Here is a tiny trained network, its code and every weight. The questions are about switching its units off for an input and a class, where a switched-off unit gives its printed mean instead of its output.

import numpy as np


def w(rows, s, z=0):
    codes = np.array(rows[::2]) - 128.0
    scale = np.full(codes.shape[1], s)
    scale[-1] = z or s
    return codes * scale


def f(y):
    return np.maximum(y, 0)


def log_softmax(a):
    a = a - a.max(-1, keepdims=True)
    return a - np.log(np.exp(a).sum(-1, keepdims=True))


def net(x, mask):
    res = np.array(x, float).reshape(1, 6) / 4 @ E
    y = f(res @ A[0][:, :-1].T + A[0][:, -1])
    res = res + np.where(mask, y, B[0][:, -1]) @ B[0][:, :-1]
    return log_softmax(res[-1] @ U[:, :-1].T + U[:, -1])


A, B = {}, {}
E = w([
[33,221,74,169,80],'x0',
[118,109,255,236,112],'x1',
[135,127,133,125,121],'x2',
[132,126,132,124,124],'x3',
[190,104,42,205,113],'x4',
[223,223,163,156,146],'x5',
],0.0095)
A[0] = w([
[50,206,89,176,44,121],'N1',
[129,61,126,140,214,123],'N2',
[55,84,119,131,81,66],'N3',
[101,154,181,169,62,93],'N4',
[82,146,148,64,190,86],'N5',
[131,177,98,62,116,69],'N6',
[154,149,82,71,122,56],'N7',
[91,104,199,210,198,4],'N8',
[113,94,137,196,105,91],'N9',
[162,250,133,140,142,150],'N10',
[110,34,79,119,94,119],'N11',
[188,134,105,175,77,128],'N12',
[64,76,82,140,107,215],'N13',
[128,97,69,179,128,75],'N14',
[84,171,165,90,159,65],'N15',
[127,168,103,90,176,112],'N16',
[138,132,93,88,174,2],'N17',
[100,136,157,213,166,48],'N18',
[85,161,106,145,159,33],'N19',
[103,162,55,58,109,63],'N20',
[80,170,208,46,138,67],'N21',
[129,131,74,117,173,28],'N22',
],0.013,0.0076)
B[0] = w([
[245,44,114,102,206,249],'N1',
[183,126,161,165,156,174],'N2',
[109,184,209,68,110,175],'N3',
[109,72,145,147,83,189],'N4',
[163,152,132,180,126,171],'N5',
[133,93,153,134,92,175],'N6',
[124,149,132,143,74,175],'N7',
[135,94,119,98,67,181],'N8',
[162,167,79,164,77,173],'N9',
[68,160,224,91,138,223],'N10',
[140,175,158,133,143,193],'N11',
[77,176,125,184,162,186],'N12',
[101,192,226,164,158,221],'N13',
[90,135,90,194,130,170],'N14',
[123,144,78,214,132,164],'N15',
[154,95,183,150,95,172],'N16',
[183,98,135,138,59,148],'N17',
[143,107,118,87,55,173],'N18',
[207,112,137,90,136,143],'N19',
[131,85,138,151,67,198],'N20',
[148,166,2,233,159,194],'N21',
[148,121,112,158,60,151],'N22',
],0.0088,0.013)
U = w([
[143,80,151,126,9,47],'0',
[128,122,154,138,146,252],'1',
[137,124,158,134,139,235],'2',
[134,165,96,192,151,98],'3',
[197,55,168,111,195,109],'4',
[116,191,221,109,135,50],'5',
[83,123,99,84,121,106],'6',
[76,80,77,38,191,68],'7',
],0.012,0.013)

Each question gives the input, the list of numbers given to net, and the class t.
The units are the neurons (one row each of A and B). Each row of codes is followed by its name. A weight is (code - 128) times the scale printed after its matrix; where a second scale follows, it is the last column's (A, B and U).
mask holds one flag per neuron, in row order. A switched-off neuron (its flag False) gives its mean, the last column of its row in B, instead of its output. The means were averaged over made-up inputs and are rounded, as every weight is.
A unit's drop is (log p(t) with every unit on - log p(t) with that unit switched off) / (log p(t) with every unit on - log p(t) with every unit switched off).
The circuit of an input: a set's keep is (log p(t) with only the set's units on - log p(t) with every unit switched off) / (log p(t) with every unit on - log p(t) with every unit switched off). Starting from the 12 units with the biggest drops (on a tie, the unit counted first), units are removed one at a time, each time the one whose removal leaves the highest keep (on an exact tie, the one counted first), for as long as the keep stays at least 0.8.
units of the circuit, in order: the units of the circuit, biggest drop first
top k neurons: the k neurons with the biggest drops, biggest first
drop when u is switched off: that unit's drop, to one decimal
input [-6,-4,-2,-4,4,8], class 5: top neuron : [N1]
input [-6,-6,2,-5,3,-8], class 5: units of the circuit, in order : [N13 N11]
input [-7,2,-2,4,1,8], class 5: top 3 neurons : [N1 N10 N21]
input [-4,3,-4,-5,7,6], class 3: top 4 neurons : [N12 N1 N3 N13]
input [4,-7,7,-2,-7,5], class 0: top 3 neurons : [N20 N6 N16]
input [-3,8,-6,6,-1,5], class 0: units of the circuit, in order : [N8 N18]
input [-4,2,5,-6,7,4], class 3: top 2 neurons : [N12 N1]
input [5,-5,-3,3,6,7], class 5: top 3 neurons : [N10 N21 N12]
input [-4,7,-6,-1,6,2], class 0: top 2 neurons : [N8 N18]
input [8,6,8,5,6,7], class 1: top 2 neurons : [N12 N1]
input [-2,-8,-2,-1,-5,-7], class 0: top 2 neurons : [N20 N17]
input [0,-3,1,3,0,6], class 5: top 3 neurons : [N10 N1 N21]
input [-8,8,2,-8,4,7], class 0: units of the circuit, in order : [N8 N1]
input [8,2,3,4,5,2], class 4: units of the circuit, in order : [N1]
input [-6,6,7,3,-7,5], class 1: top 2 neurons : [N1 N21]
input [-4,-6,-4,1,0,6], class 0: top 2 neurons : [N1 N13]
input [7,-6,-6,-2,3,-8], class 5: top 3 neurons : [N13 N3 N11]
input [7,4,-1,-5,-6,1], class 4: drop when N1 is switched off : 1.0
input [5,-6,-3,-4,2,-2], class 0: drop when N6 is switched off : 0.2
input [7,-5,5,-3,3,-6], class 4: drop when N1 is switched off : 1.4
